Rows near named flat spaces through zero:
lbth: -2, -26, -3, 12, -11, 12, -12, 11, 11, 14, 10, 0, -21, 0, 24, 27, 13, 5, -21, -13, -4, -12, -8, -2
jgsg: -21, 25, 13, -49, 11, -9, 3, -23, -43, -2, 2, -8, -10, -6, 5, 2, -16, -3, -7, -11, 2, -11, 35, 7
lbth: -13, -25, 7, 29, 10, -18, 12, -8, 15, 6, 6, 5, -9, -9, -33, -39, 9, 3, 52, -18, -2, 4, -18, 19
lbth: 20, -2, -20, 24, -26, 18, -22, 33, 31, 0, -33, -13, 29, -1, 26, 32, 6, 2, -25, 23, -20, 8, -4, -20
jgsg: -20, 31, -4, -12, -12, -2, -39, -8, -17, -21, -1, 33, 43, 29, 19, 20, 7, -8, -58, 8, -4, -9, 34, -24
lbth: -9, -17, 1, 29, -23, -9, -21, 5, 2, 15, 14, 19, -29, -2, 2, 5, 21, 20, 3, -23, -14, -20, -3, 4
jdfg: 9, -9, -7, 6, -10, -10, -21, 16, -4, 13, -6, -24, 13, -8, 9, 2, 17, -3, -12, 15, -22, 9, 8, 4
dsnz: -37, -14, 4, 25, -8, -47, -15, 7, 14, 33, 17, 1, -17, -6, -32, -15, 3, 1, 21, -3, -26, -9, 4, -3
dsnz: -24, -17, -17, -5, -11, -42, -16, -10, -2, -6, -41, -38, 9, -13, 20, 36, 25, 11, 12, -66, -20, 5, 77, 26
dsnz: 27, 19, 3, 4, -11, -17, -9, 10, -19, 9, 47, 19, -14, 18, -29, -26, 7, 2, -18, 41, 5, 2, -18, -7
dsnz: 1, 24, 1, 4, 0, -13, 29, 0, 10, 12, -8, 6, -33, -13, -18, 5, -32, 16, 31, -5, 3, -7, -6, -12
jgsg: -14, 29, 10, -8, 16, 30, 11, -24, -31, 7, -23, 33, -11, -22, 47, 21, -19, 14, -6, -20, 2, -26, -8, -8
jdfg: -11, 3, 1, -23, 23, 13, 27, -19, 7, -17, 2, 10, -2, 15, 10, 24, -19, -11, -12, -23, 33, -1, 7, -7
jgsg: -2, -17, 6, -35, -17, 5, -23, 8, -10, -18, -4, -47, 15, 1, -13, -19, 12, -13, 2, 10, -16, 9, 28, 22
lbth: 10, -15, -4, -4, -7, 28, 2, 1, 1, -9, -30, -19, -4, -15, 32, 20, 7, 10, 7, -25, -3, -3, 6, 14
jgsg: 22, 20, -14, 6, 10, -73, 14, 1, -14, 27, 54, 10, -29, 20, -31, 6, 6, 3, -19, 11, 20, 14, 15, -7
lbth: -15, -14, -1, 24, -19, -7, -26, 1, -2, 10, -6, 12, -9, -8, 16, 10, 22, 17, 1, -26, -21, -16, 9, 6
jgsg: -40, 1, 30, -57, -9, 20, -1, 5, -5, 2, -11, -50, -15, -22, -31, -30, -43, -17, 33, 24, -27, -14, 8, 4
jdfg: -5, 55, -2, -4, -2, -25, 9, -18, -16, -14, -24, 25, 11, -1, -14, -3, -21, 16, 19, -8, 1, -2, 27, -12
jdfg: 36, -12, -17, 4, -24, -23, 3, 3, 3, -20, 23, -4, -32, 25, -14, 19, 28, 21, -2, -35, 25, 8, 27, 18
dsnz: 21, 21, 1, -3, -1, 13, -11, -9, -28, -16, 23, 37, 11, 23, 11, -4, 14, 3, -36, 13, 18, -3, -7, -5
jdfg: -11, -21, 1, 19, -12, 33, 9, 11, 39, 1, -34, -7, -15, -19, 13, 17, -14, 11, 29, -20, -11, -13, -20, -4
dsnz: -45, -41, 20, -18, 10, 27, -17, -2, 1, 18, 28, -3, -14, 2, 19, 7, 2, -23, -30, -4, -6, -23, -14, 0
jdfg: 2, -1, -9, 1, -6, -6, 7, -1, 15, -11, -4, 1, -8, 11, 1, 24, -1, 6, -3, -22, 12, 0, 16, -3
jgsg: -26, 52, -3, -21, -2, -39, -14, -17, -29, -3, -22, 9, 24, -1, 0, 10, -15, 3, -9, -3, -15, -4, 53, -13
sjmp: -5, -7, 7, 1, 7, -8, -3, -5, -16, 17, 27, 10, -20, 0, 0, -7, 8, 0, -8, -1, 1, -9, -9, 5
dsnz: 18, -4, -7, 5, 4, -16, 4, -1, -17, 14, -6, -16, -9, -16, 15, 6, 15, 10, 6, -12, -5, 7, 9, 16
lbth: -33, -7, 14, -21, 23, 54, -7, -6, 4, -6, -28, -4, 44, -10, 36, 1, -18, -29, -20, 18, -9, -6, -18, -12
dsnz: 0, 20, -15, 9, -19, -27, -10, -5, 10, -31, -25, 7, 28, 16, -16, 6, 8, 11, 10, -21, 0, 11, 42, -2
jgsg: -22, 0, 10, -11, 20, 32, 11, -24, -9, -7, 3, 32, -8, 5, 32, 19, -9, -2, -17, -28, 21, -20, -9, -5
lbth: 5, 18, -13, 26, -13, -8, -17, 10, 11, -7, -48, -4, 48, -13, 2, -8, 5, 6, 16, 14, -28, 13, 10, -7
jdfg: -11, -17, -1, 5, 8, 21, -3, 17, 26, 12, -25, -26, 26, -16, 16, 5, -11, -18, -2, 23, -19, 7, -18, -10
jdfg: 6, 26, 4, -6, -11, -23, -19, -13, -52, 7, 4, 12, -11, -11, 7, -11, 18, 21, 0, -10, -14, -10, 25, 15
jgsg: 45, 8, -3, 31, 8, 17, 26, 2, -13, 20, -13, 13, -25, -31, 22, -5, 3, 28, 27, 0, 3, 0, -43, 10
sjmp: -13, -10, 1, 14, 8, -21, 10, 0, 11, 16, -14, -17, -2, -21, -17, -18, -5, 0, 41, -6, -15, 6, -3, 9
lbth: -3, 6, 9, 34, -7, 6, -5, -15, -33, 24, -29, 25, -29, -46, 30, -11, 15, 41, 43, -37, -28, -27, -14, 21
sjmp: 5, -7, 4, -33, -4, 18, -3, 13, 8, -17, 2, -36, 18, 9, -15, -11, -10, -23, -9, 31, 1, 14, 4, 1
dsnz: -2, -2, 5, -18, -1, 15, 22, 9, 22, 0, -4, -20, -22, -4, -14, 7, -31, -4, 15, 7, 7, -3, -10, -8
lbth: 20, 17, -11, 19, 1, -10, 1, 5, -12, 20, -23, -1, 4, -23, 24, 12, 4, 15, 2, 5, -15, 4, -2, -2
jdfg: 1, -5, 6, -29, 33, 24, 34, -15, 5, -19, 7, -5, 8, 11, -2, -3, -20, -22, -3, 1, 34, 11, -12, 1
jdfg: 4, -22, 5, -6, 6, 3, -5, 14, 11, 1, 17, -27, 20, 5, -25, -33, 4, -25, 1, 38, -5, 18, -18, 5
lbth: -16, -16, 14, 11, -17, 35, -11, -6, 3, -14, -21, 11, -9, -14, 3, -19, 6, 16, 35, -25, -14, -20, -13, 14
jgsg: -19, -48, -1, -22, 24, 6, 13, -27, -9, -11, -15, -31, -9, -10, 39, 28, 23, -4, 6, -76, 15, 1, 37, 40
sjmp: 43, 15, -28, -10, 14, -21, 14, 7, 12, -23, 14, -8, 40, 40, -3, 25, 5, -21, -49, 26, 37, 40, 18, -15
sjmp: 48, 11, -6, 4, -7, 1, -12, -10, -40, -23, 22, 22, 8, 17, 5, -18, 39, 14, -18, 1, 18, 11, 3, 20
sjmp: 43, 2, -19, -6, -24, 19, -12, 13, 9, -44, -28, -23, 39, 16, 7, 10, 19, 2, -12, 6, 6, 25, 23, 8
dsnz: 9, -27, -8, -8, -12, -20, 2, 6, 2, 8, 16, -29, -41, 2, 3, 27, 16, 10, -3, -33, 6, -1, 26, 18
sjmp: -5, -30, -1, -4, 12, 8, 11, 1, 22, -8, 6, -16, 4, 8, -5, 1, 3, -16, 2, -8, 13, 10, -5, 7
jdfg: -14, -18, 20, -35, -4, 23, 12, -19, -12, -26, -1, -18, -30, -6, -18, -24, -5, 6, 42, -37, 9, -12, 12, 32
dsnz: -36, -5, 7, -10, -13, -15, -37, 2, 1, -6, 17, 2, 23, 19, -20, -14, 8, -18, -20, 13, -16, -5, 22, -7
sjmp: 24, -15, -11, -30, 4, -28, -3, 22, 2, 6, 26, -58, 14, 14, -19, 0, 8, -29, -29, 40, 2, 33, 19, 5
sjmp: 12, 26, 4, 25, -14, 8, -29, 1, -27, 7, 23, 56, 4, 11, 12, -10, 17, 14, -33, 25, -6, -17, -24, -17
sjmp: -20, 26, -15, -43, 27, -47, 30, -2, 2, 37, 33, -9, -39, 19, 24, 91, -42, -18, -72, -7, 29, -6, 40, -41
sjmp: 5, 33, 3, 24, -2, -32, -6, -17, -47, 27, 9, 42, -30, -19, 9, -9, 13, 34, 11, -16, -12, -19, 1, 5
jgsg: 5, 23, 8, 11, 11, 4, 23, -1, -1, 20, 18, 32, -28, -4, -8, -5, -26, 7, 5, 19, 11, -12, -37, -20
8, -30, -7, 22, -9, 22, -10, 11, 25, -12, -10, -4, 17, 5, 9, 2, 20, -2, -1, -5, -2, 7, -13, 6
jgsg
-27, 28, 10, -11, -9, 26, -9, -4, -12, 3, -63, -8, 15, -40, 27, 2, -27, 11, 26, -2, -37, -18, 9, -6
jgsg
14, -23, 2, 4, 7, 0, 5, 12, -2, 25, 17, -22, -19, -13, 1, -9, 8, -4, 3, 14, -5, 5, -22, 11
dsnz
50, 14, 2, -12, -8, 35, -8, -9, -46, -32, -25, -9, 23, -14, 20, -30, 27, 16, 12, 5, -1, 12, 1, 33
jgsg
17, -13, -17, 47, -30, -77, -28, 21, 13, 13, 36, 0, -4, 19, -58, -29, 43, 12, 15, 8, -16, 19, 16, 9
dsnz
3, 26, -1, 15, 0, -39, 11, -1, -12, 28, 2, 8, -26, -18, -17, -8, -11, 18, 25, 3, -12, -4, 0, -4
dsnz
-21, -40, 2, 8, 23, -14, 9, 0, 26, 11, 27, -9, -1, 11, -17, -8, 6, -24, 1, -5, 11, 9, -12, 4
lbth
5, -9, 9, -56, 11, 31, 6, -2, -7, -22, 40, -15, -2, 34, 0, 10, -10, -31, -50, 20, 34, 4, 2, -4
sjmp
12, -52, 1, 14, -40, 40, -36, 49, 45, -3, -4, -47, 16, -1, -14, -20, 17, -14, 2, 44, -33, 8, -30, 3
jgsg
18, 52, -18, 3, -18, 11, 4, 5, 18, -36, -60, 10, 45, 4, 6, 22, -25, 11, 3, 10, -1, 11, 20, -26
sjmp
20, 12, -12, 3, 16, 9, 26, -1, 12, -7, -17, 2, 13, 1, 15, 20, -14, -2, -5, 2, 19, 13, -7, -11
jdfg
54, 3, -25, 24, -1, -18, 5, -10, -13, -29, -5, 13, 19, 16, 12, 8, 43, 19, -4, -29, 26, 26, 20, 22
sjmp
-49, -17, 5, 25, 16, 3, 0, -30, -1, 14, -6, 47, -21, -7, 43, 35, 8, 14, -4, -70, 4, -34, 4, -1
dsnz
-14, 27, -7, 10, -23, -28, -9, 0, 10, -9, -22, 10, 4, 2, -20, 6, -9, 16, 19, -13, -14, -5, 30, -11
jdfg
-5, 8, 12, -3, -15, 39, -10, -10, -14, -19, -12, 26, -8, -3, 15, -5, 0, 17, 6, -16, -1, -23, -7, 4
sjmp
3, -10, -3, -29, -11, -19, -2, -9, -11, -24, 14, -21, -14, 18, -16, 6, 15, 2, -1, -31, 15, 6, 45, 22
jdfg
12, -17, 8, -37, -1, 18, -11, -2, -43, 10, 11, -34, -24, -15, 34, 10, 17, 1, -22, -7, -5, -8, 13, 26
jgsg
25, -10, -10, -22, 34, 20, 29, -7, -1, -8, 2, -17, 12, 8, 33, 28, -2, -19, -31, -1, 34, 20, -4, 3
jdfg
-51, -56, 0, -12, -5, 20, -17, -5, 49, -45, -35, -35, 47, 15, -7, 1, 11, -27, 17, -42, -5, 9, 36, 17
jgsg
13, 44, -20, 51, -19, -26, 5, -11, 29, -44, -24, 67, 32, 31, -33, -4, 2, 28, 26, -23, 19, 8, 13, -20
dsnz
-20, -15, 24, -36, -10, 24, -6, -17, -33, -12, -19, -29, -26, -29, 2, -26, 2, 12, 44, -35, -17, -19, 20, 40
jdfg
-46, 39, 3, -16, 19, 0, 9, -18, 4, -3, -42, 15, 33, -9, 15, 20, -42, -11, -2, -3, -7, -9, 20, -29
jdfg
13, 10, 5, -9, -3, 10, -2, -13, -29, -12, 10, 17, -12, 4, 9, -5, 11, 13, -5, -13, 11, -8, 4, 12
sjmp
18, 12, 1, -14, -23, 4, -28, 12, -9, -27, 14, -4, 30, 24, -26, -29, 12, -10, -18, 40, -4, 12, 8, -1
jgsg

Rows near named flat spaces through zero:
njfj: -45, -13, 2, 7, 22, 0, -7, -4, -6, -8, 8, 25, -16, -16, 4, 2, -6, -21, -3, 6, -7, -20, -2, 2
zshg: 17, 16, -6, -29, 8, -16, 12, 25, 5, 33, 5, -32, -11, -5, -8, -15, -9, 17, 2, -24, -3, 23, 28, 1
njfj: 11, 1, -2, 4, 18, 33, 14, -49, -21, -14, -11, 26, -25, 6, 30, -7, 1, -7, 0, 28, -21, -14, 17, 50
zshg: -3, 8, 3, 15, 5, -1, -18, 18, 9, 2, -10, -32, 2, -6, 1, -22, -44, -38, -36, 7, -6, 34, -6, -22
njfj: 12, 13, 12, 14, -2, 16, -2, -63, 11, 19, 10, 19, -37, 9, -8, -12, -11, -30, -4, 15, -29, 31, 22, 39
zshg: 34, -2, 7, 5, 0, 2, -7, 11, 25, 6, -7, -19, 8, 9, 17, -23, -10, -9, 11, -7, 5, 22, -21, -23
cpmd: -3, 3, -5, 13, -15, -41, 12, 7, -1, 31, 4, -10, 26, 9, -30, 12, 39, 24, 2, -14, 3, -8, -1, -18
cpmd: 6, 8, 1, -17, -5, -14, 9, 41, 2, 17, 22, -53, 23, 13, -36, 4, 18, 21, -29, -15, 27, -8, 7, -33
zshg: -1, -8, -6, 43, 8, -8, -24, -51, 21, 2, -7, 11, -11, 10, 4, 8, 5, -35, 7, 6, -22, 20, -16, 3
njfj: 32, 4, -15, -20, 13, 27, -15, -4, 6, -24, -12, -20, -23, -2, 28, 3, -34, -6, 5, -6, -2, 27, 13, 20
cpmd: -9, 3, -18, 3, 2, 9, -4, -25, -18, -24, -22, 16, -7, -9, 14, 16, -4, 3, 2, 14, -16, 0, 7, 28
cpmd: 22, 24, 25, -15, -21, 20, -7, -14, 31, 17, 3, 2, -23, -8, -5, -41, -39, -19, 4, 5, -17, 58, 4, 5
zshg: -23, -8, 5, -11, 10, -8, 14, 21, -22, 8, -9, 47, -19, -28, 27, -16, -29, -2, 23, -6, -11, -12, 15, 21
cpmd: -22, -20, 0, -5, 12, 24, -29, -40, 18, -31, 23, 41, -38, -5, 2, 36, 1, -18, 31, -7, 0, -7, -4, 23
cpmd: 4, -2, 12, 16, 24, 16, -24, -8, 26, 6, 24, -39, -20, 15, -9, -14, -29, -54, -39, 4, 3, 23, -1, -18
zshg: -40, 15, 25, 10, -15, 32, -17, -44, 17, -18, 27, -4, -1, 5, -49, -3, 14, -26, -48, 41, -5, 4, -16, -13
zshg: -31, -1, -29, -11, 29, -17, 8, 15, -40, 1, -11, 2, -20, -21, 9, 19, -19, 4, -12, -9, -13, -15, 42, 33
nfrz: 61, 4, 15, -20, -9, 43, 9, -30, 15, -7, 16, -4, -14, 29, 11, -5, 11, 12, 16, 4, 12, 5, 7, 24
njfj: 28, 6, 11, 21, -13, -25, 15, -6, 2, 48, -5, 15, -5, 8, 4, -24, -13, -11, 13, -10, -16, 25, 15, 12
njfj: 38, 1, 37, -48, 0, 66, 27, 1, 2, -17, 20, 25, -20, 6, 32, -40, -6, 17, 21, 16, 17, -21, 2, 22
njfj: 73, 0, -22, -1, 14, -3, 10, 14, -13, 12, -39, -13, -15, 6, 63, -15, -46, -1, 24, -21, -10, 31, 27, 34
nfrz: -9, 18, -3, -14, 0, 1, 15, -54, 11, 15, -1, 18, -12, -4, -15, -8, 50, 31, 26, 10, -28, 3, 3, 21
cpmd: -27, 1, -15, -7, 3, -8, 3, -24, -15, -4, -7, 35, -17, -18, -1, 21, 10, 14, 21, -1, -19, -8, 17, 33
njfj: 56, 2, -7, 15, -8, -14, 8, 17, 1, 16, -25, -25, 20, 17, 25, -14, -10, 5, 7, -11, 3, 21, -3, -7
nfrz: -2, -16, 6, 20, 23, -18, -15, 38, 18, 14, -3, -18, 4, -4, 19, -26, -32, -38, -5, -14, 5, 13, -21, -40
nfrz: 25, -8, 23, 10, -4, 8, 3, 24, 14, 8, 13, -20, 18, 20, 3, -23, -4, -13, -14, 1, 23, -4, -19, -33
njfj: 50, 15, -8, -21, 0, 27, -11, -28, 17, -3, 13, -37, -27, 21, -7, 14, -11, -1, -6, -9, 2, 35, 28, 27
nfrz: 16, 9, -23, 24, -13, -43, 18, -5, -30, 35, -7, -21, 15, 19, -25, 29, 19, 15, -23, -11, -6, -1, 37, 20
njfj: -26, -14, -25, -2, 30, -33, 3, 21, -27, 13, -5, 16, -23, -20, 15, 22, -19, -3, 13, -28, -9, -14, 33, 24
nfrz: -65, -1, -10, 24, -4, -17, -12, -9, -26, -12, -4, 23, 0, -20, -25, 27, -9, -20, -31, 16, -14, -12, 8, 8
zshg: 28, -11, -15, -36, 19, 9, 12, 54, -8, -23, -12, -27, 19, -1, 37, -2, 8, 41, 21, -17, 28, -28, -10, -17
njfj: -8, 11, -8, 44, -21, -13, -18, -26, 9, -9, -37, -8, 31, 0, -6, -6, 4, -16, -17, 26, -22, 29, -35, -22
zshg: -27, -1, 10, -19, -4, 17, 8, 30, -20, -23, 2, 11, 8, -16, 1, -6, -13, 7, -16, 14, 13, -24, -2, -5
nfrz: 0, -3, -17, -9, 14, 5, -26, -2, 21, -21, -8, -14, -11, -9, 12, 12, -11, -5, 16, -12, -2, 20, -11, -7
cpmd: -24, -7, -25, 48, 13, -35, 3, -52, -19, 13, -38, 46, -5, -9, 21, 10, 18, -10, 23, 10, -45, -4, 0, 31
nfrz: -6, -1, 21, 10, -4, -11, 3, 12, 21, 21, 18, -14, 20, 10, -21, -22, 23, -4, -8, 1, 10, -6, -25, -41
cpmd: -23, -4, 1, 26, -4, -15, 7, -4, -26, 8, 7, 8, 7, 7, -19, 16, 5, -12, -30, 10, 0, -22, 13, 7
nfrz: 16, -8, -26, 7, 23, -52, -10, 1, 6, 52, 14, -10, -41, 3, -7, 31, -22, -16, 23, -58, -12, 30, 51, 27
nfrz: 15, 12, -26, 19, 7, -51, 22, -5, -14, 47, -25, -21, 13, 7, -3, -4, 25, 21, 2, -13, -24, 10, 20, 7
cpmd: 15, -13, 15, 3, -31, 14, -34, -19, 45, -19, 44, -7, 6, 28, -42, 45, 28, -4, 13, -16, 35, 6, -27, -26
nfrz: -1, 2, -3, 8, -7, 3, 10, -27, -30, 6, 6, 28, -23, 5, -5, 22, -12, -8, -11, 6, -10, -7, 40, 51
cpmd: 4, -14, 33, 59, 9, -17, 27, 20, -23, 41, -16, 27, 16, 8, 35, -65, -35, -52, -26, 25, -11, -13, -11, -13
zshg: 11, 6, 17, -45, 16, 41, 25, -2, -2, -5, 25, -1, -18, 4, 6, -22, 18, 24, 3, 10, 10, -26, 13, 15
zshg: -39, 5, -22, 16, 5, -14, -20, -39, 3, -9, 4, -11, -3, -1, -36, 38, 29, -4, -18, 6, -14, 1, 2, 3
-13, 20, -19, -14, -22, 16, -17, -24, -12, -30, 11, -29, -3, 5, -48, 52, 5, 11, -42, 10, 5, 10, 26, 21
cpmd
35, 6, -56, 24, 44, -21, -26, -18, 20, -8, -69, -57, 3, -4, 55, -13, -11, -10, 15, -8, -38, 53, -20, -10
nfrz
24, 14, 45, -30, -66, 6, 31, 41, 0, 20, 23, 22, 30, 5, -30, -21, 7, 39, 10, -3, 31, -6, -3, -15
zshg
13, -2, 18, -6, -12, 16, 8, 2, 1, -4, -12, 40, -5, -11, 30, -27, -20, 0, 29, 6, -5, 5, -11, 10
cpmd
42, 14, -17, -13, -16, 18, 5, 0, -1, -30, -28, -41, 37, 15, 10, 5, 30, 43, -2, 12, 11, 2, -20, -11
nfrz
31, 21, 1, -40, -34, 13, 1, 9, 15, -5, 16, -36, 13, 11, -35, 16, 20, 42, -1, -11, 22, 17, 7, -7
njfj
54, -12, -5, 18, 4, -48, 24, 46, -10, 54, -8, -17, 14, 19, 23, -12, -9, 7, 18, -39, 11, 2, 18, -7
njfj
32, 13, -4, 13, -8, -16, 30, -23, -18, 36, -6, -5, 6, 21, -6, -5, 26, 19, -4, 3, -13, -2, 26, 26
nfrz
-21, 7, -7, 10, -14, 5, -13, -41, -8, -12, 4, 17, -15, -2, -24, 32, -1, -10, -13, 11, -14, 9, 16, 30
cpmd
14, -3, 3, -38, 0, 19, 20, 35, -16, -17, -5, 10, 5, -9, 27, -9, -2, 34, 21, -4, 17, -25, 3, 6
njfj
-4, 5, 2, -13, 5, 10, 2, 9, -1, -4, 5, -14, -1, -2, -4, -7, -4, 2, -14, 5, 4, -1, 4, -4
zshg
27, 5, 7, -26, 49, 52, 5, -30, 21, -7, 18, -36, -34, 16, 23, -35, 6, -12, -12, 16, -5, -1, 6, 10
zshg
22, 3, -2, 14, -16, -2, -29, -29, 43, 0, 13, -29, 5, 22, -29, 20, 20, -8, 4, -10, 6, 33, -21, -23
cpmd
11, -17, 8, -18, 5, 20, -43, 1, 48, -17, 45, -16, -30, 10, -17, 31, -18, -26, 15, -32, 28, 21, -7, -16
nfrz
25, 11, 34, -37, -19, 16, 28, -2, 5, 34, 32, 31, -27, 3, -9, -25, -4, 17, 25, -10, 4, 4, 30, 28
njfj
33, 11, 13, -5, -7, 27, 19, -49, 3, 9, 10, 13, -14, 21, 0, -11, 25, 11, 8, 16, -10, -1, 12, 32
nfrz
